Below is a small trained network, with its code and all its weights. Each question gives an input and a target symbol and asks what happens when units are switched off, that is, made to give their printed mean instead of their output.

import numpy as np


def w(rows, s, z=0):
    codes = np.array(rows[::2]) - 128.0
    scale = np.full(codes.shape[1], s)
    scale[-1] = z or s
    return codes * scale


def f(y):
    return y / 2 * (1 + np.tanh(0.7978845608 * (y + 0.044715 * y**3)))


def softmax(a):
    e = np.exp(a - a.max(-1, keepdims=True))
    return e / e.sum(-1, keepdims=True)


def log_softmax(a):
    a = a - a.max(-1, keepdims=True)
    return a - np.log(np.exp(a).sum(-1, keepdims=True))


def net(x, mask):
    ids = ['βγδεζλσω'.index(c) for c in x.split()]
    T = len(ids)
    res = E[ids] + P[:T]
    q, k, v = (res @ M[0].T for M in (Q, K, V))
    z = softmax(np.where(np.tri(T) > 0, q @ k.T / 3**0.5, -1e9)) @ v
    res = res + np.where(mask[0], z, O[0][:, -1]) @ O[0][:, :-1]
    y = f(res @ A[0][:, :-1].T + A[0][:, -1])
    res = res + np.where(mask[1:17], y, B[0][:, -1]) @ B[0][:, :-1]
    return log_softmax(res[-1] @ U[:, :-1].T + U[:, -1])


Q, K, V, O, A, B = {}, {}, {}, {}, {}, {}
E = w([
[70,126,171,164,88,121,64],'β',
[119,109,162,55,113,180,92],'γ',
[133,208,64,173,164,78,71],'δ',
[177,229,171,102,133,106,129],'ε',
[36,139,43,180,157,104,141],'ζ',
[158,98,189,180,171,71,181],'λ',
[6,155,110,97,113,137,189],'σ',
[209,107,148,173,192,144,50],'ω',
],0.012)
P = w([
[93,186,148,166,157,149,138],'0',
[117,95,142,49,82,99,116],'1',
[81,105,50,129,115,67,45],'2',
[135,175,160,200,107,173,150],'3',
[110,106,168,26,149,116,111],'4',
[80,116,81,133,154,85,62],'5',
[143,178,157,203,88,175,158],'6',
[90,114,205,2,203,117,98],'7',
[68,129,115,137,219,104,62],'8',
[145,163,152,214,81,168,160],'9',
],0.0094)
Q[0] = w([
[2,138,147,94,93,119,158],'h0',
[98,113,219,61,124,127,7],'h0',
[74,201,137,219,168,39,48],'h0',
],0.0095)
K[0] = w([
[9,114,105,51,139,139,210],'h0',
[165,105,173,34,208,164,81],'h0',
[143,180,80,116,253,89,155],'h0',
],0.011)
V[0] = w([
[144,92,89,157,81,223,113],'h0',
[129,152,87,253,117,104,132],'h0',
[145,208,199,183,29,191,179],'h0',
],0.0062)
O[0] = w([
[58,79,186,129,142,162,64,15],'h0',
[94,154,148,216,241,113,97,2],'h0',
[86,211,254,85,171,118,153,65],'h0',
],0.0064,0.0023)
A[0] = w([
[177,187,179,117,143,128,209,216],'n0',
[88,84,114,151,101,117,62,93],'n1',
[110,2,70,125,128,66,182,120],'n2',
[124,7,230,74,132,147,107,161],'n3',
[143,63,122,89,107,189,246,64],'n4',
[27,166,87,101,117,65,71,39],'n5',
[129,146,168,106,80,146,170,181],'n6',
[187,156,160,209,148,155,107,107],'n7',
[215,115,217,63,90,122,159,3],'n8',
[85,189,154,123,103,139,220,157],'n9',
[180,98,41,99,126,113,113,247],'n10',
[107,128,136,249,193,68,137,68],'n11',
[78,88,145,96,103,137,93,177],'n12',
[144,189,138,156,79,133,169,116],'n13',
[100,80,139,153,107,101,96,122],'n14',
[112,111,95,83,74,100,115,130],'n15',
],0.0091,0.0033)
B[0] = w([
[77,75,110,100,182,150,115,193],'n0',
[140,80,108,103,161,184,130,207],'n1',
[63,58,44,71,92,71,253,161],'n2',
[133,111,134,236,228,183,124,252],'n3',
[184,125,97,217,57,164,84,154],'n4',
[190,131,178,153,238,170,209,233],'n5',
[121,81,149,152,134,133,56,209],'n6',
[48,146,54,138,85,222,154,183],'n7',
[10,61,156,215,79,39,103,178],'n8',
[237,93,109,130,118,192,48,199],'n9',
[198,159,143,193,41,72,222,215],'n10',
[163,87,126,25,115,130,32,227],'n11',
[135,173,94,95,167,206,115,252],'n12',
[101,68,98,151,105,149,86,165],'n13',
[126,93,113,92,145,159,104,176],'n14',
[156,205,133,77,123,151,158,217],'n15',
],0.0062,0.0042)
U = w([
[105,146,149,99,246,185,90,237],'β',
[106,86,79,219,44,164,84,126],'γ',
[169,225,162,150,109,84,160,238],'δ',
[97,93,145,36,93,42,80,123],'ε',
[47,160,114,138,121,124,211,159],'ζ',
[94,55,120,174,165,99,160,26],'λ',
[191,143,96,2,84,167,131,3],'σ',
[217,108,131,202,156,116,147,33],'ω',
],0.0077,0.0021)

Each question gives the input, a string of symbols that net reads in full, and the target symbol t.
The units are the heads (3 rows each of Q, K, V and O) and the neurons (one row each of A and B). Each row of codes is followed by its name. A weight is (code - 128) times the scale printed after its matrix; where a second scale follows, it is the last column's (O, A, B and U).
mask holds one flag per unit, heads first, then neurons. A switched-off unit (its flag False) gives its mean, the last column of its rows in O or B, instead of its output. The means were averaged over made-up inputs and are rounded, as every weight is.
A unit's drop is (log p(t) with every unit on - log p(t) with that unit switched off) / (log p(t) with every unit on - log p(t) with every unit switched off).
The circuit of an input: a set's keep is (log p(t) with only the set's units on - log p(t) with every unit switched off) / (log p(t) with every unit on - log p(t) with every unit switched off). Starting from the 12 units with the biggest drops (on a tie, the unit counted first), units are removed one at a time, each time the one whose removal leaves the highest keep (on an exact tie, the one counted first), for as long as the keep stays at least 0.8.
circuit, biggest first: the units of the circuit, biggest drop first
most important unit: the unit with the biggest drop
top k neurons: the k neurons with the biggest drops, biggest first
drop of u: that unit's drop, to one decimal
input β γ ε β ε β γ γ, target γ: top neuron	(n8)
input γ β ω γ δ γ λ, target β: top 3 neurons	(n0, n10, n11)
input γ σ ζ ζ δ δ β ω, target ω: circuit, biggest first	(h0, n10)
input β ε γ σ γ δ δ β λ ζ, target β: top 2 neurons	(n11, n10)
input β ζ σ β β ω ε γ δ, target ω: top 2 neurons	(n10, n5)
input β β γ δ β β ε γ ω, target γ: circuit, biggest first	(h0, n7, n5)
input λ γ λ, target ε: circuit, biggest first	(n11, n3, h0, n2)
input σ δ γ β ζ β β ε, target ε: circuit, biggest first	(n8, h0, n5)
input ζ ε γ γ ζ ω, target γ: circuit, biggest first	(h0, n5)
input λ β β ε, target β: circuit, biggest first	(h0, n0)
input γ σ σ β β γ β γ β σ, target γ: circuit, biggest first	(n9, n4)
input δ β β β β λ β γ γ ε, target β: top 3 neurons	(n0, n10, n4)
input β ε β β β β β λ, target λ: top 2 neurons	(n8, n3)
input γ δ σ β β, target β: most important unit	n3
input β γ γ ε λ β ε γ γ, target σ: top 2 neurons	(n15, n12)
input β β λ, target ε: top 4 neurons	(n11, n3, n2, n5)
input δ γ ε β β σ β ω γ, target σ: drop of n11	-0.2
input γ γ β β σ γ β β ε δ, target β: drop of n1	-0.1
input ε σ β ε ζ ω γ δ, target δ: drop of h0	0.2
input γ γ ω β δ, target δ: most important unit	n10
input γ β β δ, target β: drop of n11	0.3
